Small tables with named rows and columns. After each table, cells are looked up by row and column.

Table nobure
,sapo,gera,sute,kape,fotifo,rapu,sig,fatup
pedil,127,111,81,130,161,120,141,165
famos,113,104,67,105,121,126,193,208
gupugub,144,167,140,142,180,184,120,159
nasog,122,155,162,149,130,60,90,179
mugure,142,147,148,159,120,86,142,182
zesesif,156,154,159,162,223,119,103,130
reb,135,178,188,146,185,156,111,182
zas,151,131,96,175,160,90,88,135

gupugub, sute: 140
nasog, sute: 162
zesesif, gera: 154
zesesif, sig: 103
famos, gera: 104
zas, kape: 175
mugure, gera: 147
pedil, gera: 111

kov.csv
,zuv,gizerok,gosim
rudigum,1.16,5.03,6.39
muri,-1.59,-5.53,1.38
simu,-1.19,3.29,0.59
dos,-7.99,-2.95,0.56

What is the zuv of dos in kov? -7.99
What is the gizerok of rudigum in kov? 5.03
What is the gosim of simu in kov? 0.59
What is the gosim of dos in kov? 0.56
What is the gizerok of dos in kov? -2.95
What is the zuv of rudigum in kov? 1.16
What is the gosim of rudigum in kov? 6.39
What is the gosim of muri in kov? 1.38
What is the gizerok of simu in kov? 3.29
What is the zuv of simu in kov? -1.19
What is the gizerok of muri in kov? -5.53
What is the zuv of muri in kov? -1.59
Row with the largest gizerok: rudigum

zupoton =
           gim  bobesa     nar   mitut  lopemu    piva    rufu     zal  dotipo
bapubor  56.98  -19.67  -24.83  -59.03  -61.10  -26.01  -41.92  -17.28   -8.06
botop    45.17    8.09   -5.35   27.48   37.83  -18.76  -14.34   18.81   -0.54
suzokad  58.41   77.38  -21.18   47.16   48.05   50.47  -41.30  -28.01    4.77

lopemu of suzokad = 48.05
gim of botop = 45.17
piva of bapubor = -26.01
bobesa of bapubor = -19.67
dotipo of botop = -0.54
bobesa of botop = 8.09
bobesa of suzokad = 77.38
nar of botop = -5.35
mitut of bapubor = -59.03
piva of botop = -18.76
gim of suzokad = 58.41
rufu of bapubor = -41.92
gim of bapubor = 56.98
dotipo of bapubor = -8.06
nar of bapubor = -24.83
piva of suzokad = 50.47
nar of suzokad = -21.18
rufu of suzokad = -41.30
lopemu of bapubor = -61.10
Which row has the largest dotipo? suzokad

ragaro:
columns: lut, feb, sel, bikavil, fifemiz, zikoz, nupev, talalun, fad, mir
difek: [45164, 40438, 45966, 44542, 48494, 49669, 43750, 53538, 44150, 52638]
pesulu: [44393, 57139, 49064, 49760, 38528, 44790, 46414, 41387, 46014, 35704]
vor: [46513, 41641, 47587, 46571, 50378, 46336, 46709, 48817, 48770, 51824]
tumu: [43011, 35855, 47454, 45330, 50033, 49135, 44634, 54024, 47129, 57531]
sigeb: [27382, 56858, 61208, 54734, 24177, 31628, 40935, 26605, 49075, 20625]
tefom: [56746, 52771, 45245, 40721, 56872, 51880, 54002, 41292, 40973, 45973]
vabil: [32100, 46716, 54861, 49741, 29616, 49167, 38438, 49621, 38604, 39339]
piv: [31774, 34685, 50120, 42699, 41811, 41329, 37259, 47017, 43362, 47136]
birone: [65888, 54569, 41192, 69092, 45593, 65490, 57302, 80439, 58837, 73252]
zelil: [49209, 45434, 67946, 79261, 44131, 48293, 65103, 48450, 85037, 63430]
luv: [43909, 22791, 31202, 26094, 61354, 67124, 39616, 74961, 29763, 78340]
rozatup: [60859, 61251, 42900, 43505, 54936, 55645, 58269, 42882, 40152, 46371]
vum: [62633, 48261, 30463, 20704, 69904, 56796, 49269, 45971, 23043, 49805]

vor, talalun -> 48817
difek, feb -> 40438
sigeb, nupev -> 40935
tefom, mir -> 45973
luv, fad -> 29763
luv, talalun -> 74961
vor, zikoz -> 46336
sigeb, mir -> 20625
piv, bikavil -> 42699
vor, bikavil -> 46571
sigeb, fifemiz -> 24177
tefom, sel -> 45245
birone, fifemiz -> 45593
tumu, lut -> 43011
zelil, fifemiz -> 44131
tumu, mir -> 57531
tefom, fad -> 40973
zelil, lut -> 49209
vabil, feb -> 46716
vor, mir -> 51824
Row with the largest mir: luv

Table dis
|  | kef | gafe | rin | pez | lezet | pekodog | sanuku | zofavo | lif |
|---|---|---|---|---|---|---|---|---|---|
| vem | 1.7 | 1.5 | 2.0 | 1.7 | 2.1 | 2.2 | 1.8 | 1.7 | 1.8 |
| bod | 1.8 | 1.2 | 1.8 | 2.4 | 2.5 | 1.6 | 1.7 | 1.8 | 1.4 |
| tatesa | 1.8 | 1.6 | 1.9 | 1.7 | 2.0 | 2.0 | 1.8 | 1.7 | 1.8 |
| ladu | 1.8 | 0.7 | 1.8 | 2.3 | 3.2 | 1.5 | 1.7 | 1.6 | 1.2 |
| mumelo | 1.8 | 0.6 | 1.8 | 2.4 | 3.3 | 1.7 | 1.7 | 1.6 | 1.2 |
| bemu | 1.9 | 2.1 | 1.9 | 1.6 | 1.5 | 1.8 | 1.8 | 1.8 | 1.9 |
| dos | 1.8 | -0.5 | 1.7 | 5.2 | 6.7 | 1.2 | 1.5 | 1.8 | 0.6 |
| nobof | 1.5 | 0.1 | 1.5 | 3.7 | 5.8 | 1.6 | 1.9 | 1.8 | 1.2 |
| gusi | 1.4 | 4.7 | 2.6 | -5.5 | -8.3 | 3.4 | 2.9 | 2.4 | 3.4 |

What is the rin of gusi in dis? 2.6
What is the pez of gusi in dis? -5.5
What is the zofavo of bod in dis? 1.8
What is the sanuku of tatesa in dis? 1.8
What is the pez of vem in dis? 1.7
What is the lezet of bod in dis? 2.5
What is the pekodog of bemu in dis? 1.8
What is the pekodog of mumelo in dis? 1.7
What is the gafe of mumelo in dis? 0.6
What is the gafe of tatesa in dis? 1.6
What is the sanuku of gusi in dis? 2.9
What is the pekodog of bod in dis? 1.6
What is the zofavo of bemu in dis? 1.8
What is the rin of tatesa in dis? 1.9
What is the lif of mumelo in dis? 1.2
What is the pez of mumelo in dis? 2.4
What is the lif of dos in dis? 0.6
What is the pez of bemu in dis? 1.6
What is the pez of bod in dis? 2.4
Row with the largest lif: gusi

